0.736 1.575 0.177 0.242 -0.455 -3.647 0.104 3.648 -0.449 -0.890 0.252
 0.125 -3.209 0.129 -0.099 -0.033 -1.549 -0.815 1.334 4.064 -0.047
 -0.433 -1.027 -1.305 1.252 0.168 1.583 -0.222 -0.313 -0.008 -0.262
 0.868 -2.244 -1.284 2.348 -1.709 -0.606 0.481 -3.015 0.421 -0.118 1.065
 -1.218 -0.403 -3.883 -0.012 1.142 1.846 -0.302 0.337 0.716 1.084 -0.835
 3.278 -0.280 3.113 -1.351 2.891 0.922 -0.193 0.707 -0.111 0.054 -2.188 => W
2.001 0.063 0.129 -2.253 -0.793 0.250 -0.334 0.985 -0.330 0.369 0.168
 -0.461 -0.475 0.307 0.128 1.428 0.678 -1.215 0.294 -0.562 -0.265 -0.168
 -0.214 -1.045 0.864 0.349 0.391 0.537 0.239 -0.908 2.114 -0.428 -1.037
 -0.405 0.969 -0.383 1.188 -0.859 -1.057 0.160 1.130 -0.190 0.193 -0.612
 -0.688 -2.458 0.602 0.721 0.300 0.390 0.243 -0.375 -0.144 -0.304 0.815
 -0.447 -0.220 -0.698 1.298 -0.841 0.806 0.085 -0.577 -0.344 => F
0.150 -0.847 1.763 0.924 -2.380 -0.088 0.327 0.810 -0.643 -0.400 1.267
 0.734 0.075 -0.802 0.312 -0.657 -1.141 -0.068 -1.655 0.793 -1.312
 -0.089 -0.240 -1.001 0.476 0.486 0.030 2.211 -0.427 0.291 1.368 0.546
 -1.620 1.037 4.802 0.084 0.063 0.983 -1.084 -0.140 0.263 -0.804 1.352
 0.382 -1.623 -0.475 0.000 2.684 1.052 -0.115 -0.616 0.490 -0.407 0.416
 -0.029 0.285 0.705 -0.017 -0.829 1.726 1.250 -0.071 -0.218 0.810 => W
-1.600 0.155 0.590 1.409 -0.480 -0.023 0.017 -0.200 -0.496 0.282 1.699
 -1.475 -0.191 -0.702 1.630 -0.083 -0.283 -0.556 -0.649 -0.264 -0.427
 0.755 -0.993 -0.272 0.440 0.208 2.416 1.097 0.701 0.182 2.078 -1.648
 -0.224 1.427 5.165 -0.267 0.922 1.838 -1.551 0.038 0.133 -1.150 -0.193
 1.359 -2.535 -1.194 0.931 2.207 0.400 -0.127 0.542 -0.224 -1.698 0.116
 0.266 -0.264 -0.228 -0.883 -0.364 0.713 1.021 0.115 0.130 -1.521 => W
1.165 1.494 -1.077 0.567 -0.297 -2.821 -0.544 4.586 -0.776 -1.618 -0.720
 1.204 -3.552 -0.370 3.327 1.595 0.903 0.040 1.358 -0.702 0.237 -1.739
 1.371 0.573 0.185 0.269 1.043 1.703 -0.900 -0.709 1.002 0.098 -1.218
 0.538 2.053 -0.521 2.518 0.798 -3.942 1.892 -0.510 0.937 -0.743 -2.108
 -2.056 0.467 1.093 0.007 -0.986 -0.260 0.316 -0.162 -0.968 -0.193 0.232
 4.102 -1.682 0.897 0.987 0.602 0.230 0.370 0.489 -0.262 => W
3.199 0.935 -0.107 0.274 1.920 -1.031 -0.440 6.237 -1.054 2.358 -1.097
 0.118 -0.776 -0.892 -1.847 -1.034 -1.173 -0.584 2.272 -0.123 1.631
 -0.495 1.642 0.122 -1.251 -0.149 0.753 0.538 -0.064 -1.279 0.662 -0.140
 -1.257 -2.557 4.853 0.911 1.025 -0.107 -3.612 1.334 -1.093 0.009 0.792
 -4.112 1.385 0.542 0.415 -1.738 -1.559 1.834 0.052 -1.928 -1.576 0.031
 -0.153 0.624 -0.215 -0.198 -0.265 0.108 0.811 0.127 0.834 -0.583 => Z
1.329 0.604 0.013 -1.182 3.020 -0.265 -0.560 -1.995 -0.467 0.387 -0.197
 -0.658 -1.835 0.445 1.212 -1.075 1.227 -0.391 -0.201 0.053 -0.347 0.259
 -0.059 -1.565 1.293 0.091 0.350 -0.285 0.814 -1.066 1.178 -0.597 0.719
 0.602 -1.529 0.035 -0.169 -0.606 -2.540 0.073 -0.638 -0.250 -0.292
 -1.174 -1.054 -0.155 1.513 -1.265 0.498 0.322 0.474 1.275 0.412 -0.121
 0.606 2.358 0.260 0.577 0.687 0.191 0.306 -0.302 -0.014 -0.544 => F
2.768 0.966 -0.231 -2.967 -0.065 0.588 -0.474 -3.288 -0.764 -1.250 0.120
 -0.808 -1.227 -0.016 0.344 -0.986 0.880 -1.391 0.638 0.398 -0.517 0.047
 0.053 -1.780 0.992 -0.047 -0.078 -0.107 2.087 -1.108 1.947 -0.004 1.896
 1.730 -4.057 -0.823 -0.693 -0.656 -1.086 0.680 0.516 0.240 -0.881
 -0.962 -0.713 -2.540 4.476 -0.991 -0.056 0.500 1.406 0.786 0.319 -0.489
 1.260 -0.410 0.792 -0.653 0.926 -0.121 0.437 0.137 -0.586 -0.543 => F
-0.092 0.713 0.112 0.090 0.523 0.090 -0.363 1.500 -0.571 -1.184 -0.163
 0.425 2.297 0.193 -0.581 -0.276 1.243 -0.465 -1.540 -0.897 -1.978
 -2.043 0.119 -1.475 -1.043 1.257 0.593 0.174 0.428 0.264 -0.008 0.113
 0.035 0.103 -5.804 -1.029 0.924 -0.205 -2.258 0.062 -0.205 0.151 0.800
 -1.903 -0.232 0.106 0.592 1.280 0.812 -0.150 -1.655 1.025 1.181 -0.529
 -1.034 3.250 -0.833 0.642 0.891 -0.093 -0.617 -0.264 0.700 0.722 => F
1.997 -0.248 0.644 0.141 -0.646 -0.524 -0.070 2.951 -1.531 0.056 -0.956
 0.021 -2.653 0.070 0.130 0.523 -1.426 0.519 0.235 -0.853 -0.300 0.354
 -0.072 0.162 -0.245 0.021 0.990 1.456 -0.089 -1.572 1.888 0.498 -1.882
 -0.191 4.051 -0.682 1.603 0.744 -4.235 0.675 0.312 -0.159 0.368 -0.583
 -1.515 -0.927 1.032 3.104 0.915 0.701 1.348 0.399 -0.835 0.971 0.516
 1.357 -0.338 0.445 0.838 0.430 0.419 0.303 -0.111 -1.642 => W
-0.410 -0.224 0.958 0.809 -1.577 -1.531 -0.120 2.008 -0.657 -0.232 0.266
 0.238 0.854 -0.128 -1.763 1.373 -0.192 -0.705 0.822 0.857 1.151 0.580
 0.258 0.940 -0.921 -0.621 0.496 0.005 -0.155 -0.241 0.148 0.015 -1.252
 -1.143 4.104 -0.025 0.193 0.792 0.377 0.386 0.238 -0.249 0.513 1.343
 0.342 -0.025 -0.472 -0.125 -0.423 0.730 -0.527 -0.723 0.098 -0.147
 0.618 -1.889 0.191 -0.089 -0.147 -0.213 1.352 -0.128 0.256 0.509 => Z
3.446 2.779 -0.112 -1.977 0.265 1.459 -0.558 2.277 -2.327 -0.215 0.384
 0.947 -3.381 3.351 -1.547 0.799 -0.469 -2.855 1.532 -0.927 0.516 0.195
 0.640 -0.298 0.493 0.272 -0.342 0.659 0.597 -2.626 2.943 1.199 0.034
 -0.172 -2.589 -1.790 -0.789 -0.539 -4.776 0.577 -0.898 0.533 -1.284
 -2.102 -0.402 -1.152 2.275 1.500 -0.613 0.094 1.694 0.210 -0.096 0.768
 1.407 1.185 -0.038 1.557 0.872 0.493 -0.087 0.489 -0.677 -1.820 => F
1.405 0.280 -0.266 0.998 0.745 -1.028 -0.670 4.992 -0.890 0.579 -0.672
 0.880 -0.495 -1.136 -1.896 -0.711 -0.912 -0.255 1.751 -0.416 1.436
 -0.222 1.879 1.094 0.146 -0.025 0.237 1.593 -0.364 -2.274 1.848 0.234
 -2.287 -1.019 5.530 0.703 0.687 -0.024 0.050 -0.157 -0.602 -0.067 1.079
 1.334 0.848 0.213 -0.018 0.741 0.119 0.772 1.300 -0.652 -0.839 0.052
 0.546 0.191 0.141 0.962 0.211 -0.166 0.563 0.892 1.592 -0.638 => Z
0.973 0.145 0.422 -0.040 -0.771 -0.192 -0.041 3.132 -0.366 -0.197 -0.130
 0.553 -0.246 0.069 -1.183 1.862 -1.801 -1.174 -0.160 -0.357 0.259
 -0.635 1.044 -0.481 -0.096 -0.589 1.071 -0.039 0.196 -1.129 2.172
 -0.047 -1.069 -2.383 2.701 -0.102 0.692 0.601 -1.378 -0.306 0.099
 -0.682 0.102 0.746 -0.782 -0.402 -0.187 1.394 -0.431 0.292 -0.175 0.768
 0.255 -0.042 1.283 -0.754 -0.593 -0.672 0.696 -0.143 0.890 0.403 -0.120
 0.235 => W
1.790 1.153 -1.307 -0.504 0.576 0.341 -0.262 -3.209 -0.580 0.383 -1.157
 -0.170 -2.496 -0.041 -0.168 -1.314 1.158 -0.643 0.297 0.439 -0.914
 0.538 0.731 -1.557 0.920 0.461 0.286 0.022 1.264 -0.476 1.630 -0.401
 1.249 1.095 -5.060 -0.266 -0.461 0.184 -1.726 -0.197 -1.097 0.275
 -2.375 -1.670 -1.903 -2.552 2.678 -1.051 0.513 -1.771 0.089 -0.006
 -0.767 -0.075 0.155 2.247 -0.409 -0.303 -0.009 0.157 -0.295 0.284
 -1.063 -0.902 => F
0.474 -0.119 -0.318 -0.942 -0.987 0.587 -0.214 -4.023 -0.119 -1.152
 -0.146 -0.255 -0.753 0.768 0.078 -0.540 -0.301 0.172 -0.390 0.497
 -1.755 0.359 -1.035 -2.422 0.510 1.203 -1.441 0.323 0.761 0.907 0.287
 0.084 0.822 0.471 -4.936 -0.196 -2.164 -0.543 -2.760 -0.009 0.297
 -0.423 -1.048 -2.173 -0.790 -1.627 2.251 3.034 0.137 0.132 0.500 1.179
 -0.648 -0.201 -0.205 1.430 -1.212 1.566 0.407 0.243 -1.106 0.201 -0.862
 0.107 => F
3.566 1.002 -0.777 -1.242 0.921 0.425 -0.787 -1.677 -1.411 0.578 -0.693
 -1.440 -2.093 -0.172 0.009 -1.474 0.690 -0.355 0.681 0.291 -0.970 0.484
 -1.480 -3.430 0.737 -0.220 -0.174 0.011 1.137 -1.562 2.127 0.547 1.815
 0.266 -3.237 0.008 -0.733 0.933 -1.302 0.304 -1.386 0.168 -2.760 -1.330
 -0.631 -1.223 3.308 -2.548 0.082 0.145 0.393 0.100 0.230 0.375 1.105
 0.895 -0.603 0.685 -0.003 -0.197 -0.012 1.118 -0.541 -0.793 => F
2.008 -0.547 0.082 -0.638 0.804 -1.203 -0.019 3.226 0.041 1.500 0.309
 -1.079 -0.679 0.218 -0.868 -0.240 -1.939 -0.159 2.250 0.639 0.926
 -0.161 0.123 0.582 0.186 -0.422 1.567 0.607 -0.177 -2.336 1.506 0.493
 -1.188 0.596 5.878 0.193 1.632 0.915 0.989 1.072 -0.904 0.542 1.986
 1.728 0.047 0.974 -0.493 -2.345 0.402 0.153 2.533 -0.973 -0.251 0.511
 1.607 1.327 0.375 0.243 -0.069 -0.333 1.196 -0.287 0.881 0.267 => Z
3.333 0.258 0.270 -1.492 0.208 -0.471 -1.227 -1.468 -1.963 0.937 -0.053
 -0.787 -3.170 0.365 -0.710 0.230 -0.303 -0.038 1.268 0.142 -0.002 0.662
 0.136 -2.968 1.271 0.106 -0.984 0.806 0.676 -1.868 2.878 -0.077 0.984
 1.324 -0.621 -0.243 -0.619 0.090 -2.167 -0.130 -3.811 1.246 0.284
 -3.041 0.117 -2.037 1.872 0.671 0.201 -0.219 1.985 0.488 -0.280 -0.218
 0.594 1.866 0.070 1.677 0.755 0.154 0.407 -0.027 -0.118 -0.682 => F
2.201 -0.359 -0.107 0.310 0.057 -1.006 0.216 3.220 -0.239 0.420 -0.269
 -1.561 -1.287 -0.419 -0.516 -0.759 -1.696 -0.271 1.801 0.190 0.980
 -0.383 0.358 1.672 -0.107 -0.210 0.177 -0.078 0.437 0.272 1.605 0.304
 -0.907 0.484 7.556 0.715 0.409 0.637 0.205 0.741 -0.554 0.963 0.231
 1.225 -0.405 0.678 0.177 -1.435 -0.702 -0.049 -0.641 -1.165 -2.430
 0.312 0.426 -2.219 -0.663 -0.098 -0.915 0.502 -0.310 0.201 0.981 0.220 => Z
0.562 -0.290 0.898 1.438 -0.009 -0.732 0.290 4.152 -0.007 -0.807 0.108
 0.499 -0.864 0.004 -0.009 -1.314 0.000 0.535 1.595 -0.593 1.313 0.303
 0.295 -0.345 0.524 -0.315 0.941 0.963 -0.623 -1.126 0.881 0.047 -1.343
 -0.384 5.613 0.197 1.220 0.049 0.638 0.555 0.897 0.752 -1.112 0.860
 -1.197 1.127 0.547 -1.562 -0.082 0.645 0.388 1.175 0.017 0.234 -0.807
 -0.318 1.285 0.019 -0.091 0.061 2.866 0.547 0.679 -0.845 => Z
0.540 0.358 0.315 0.717 0.506 -0.915 -1.219 4.322 0.542 0.330 -0.942
 0.501 -1.187 -0.008 -2.073 -0.668 -1.152 -1.135 -0.531 -0.435 2.965
 0.330 1.489 1.378 -0.757 -0.584 0.702 0.310 -0.088 0.116 -0.029 -0.107
 -1.065 -0.684 4.651 -0.336 0.594 0.044 -1.503 0.604 0.963 0.109 0.622
 1.226 -0.051 0.926 0.097 -0.131 0.011 0.607 -0.709 -1.151 -0.333 -0.164
 0.050 -0.276 -0.411 -0.036 1.339 0.116 0.661 -0.185 0.542 1.209 => Z
-0.543 -0.183 0.594 1.405 0.094 -0.269 0.298 1.758 -0.353 -0.155 1.394
 -0.149 -0.072 -0.352 -0.056 -1.384 -1.604 -0.477 -0.614 -0.368 0.255
 0.895 0.688 -1.318 0.499 -0.237 1.759 -0.005 -0.382 0.906 -0.770 0.031
 -0.544 0.397 6.076 0.335 1.340 0.299 0.893 0.151 1.144 -0.088 1.378
 2.681 -1.611 0.209 -1.289 -0.141 0.607 0.500 0.540 0.094 -0.304 0.009
 -0.096 0.711 0.319 -0.751 -0.353 0.499 1.621 0.380 -0.212 1.346 => W
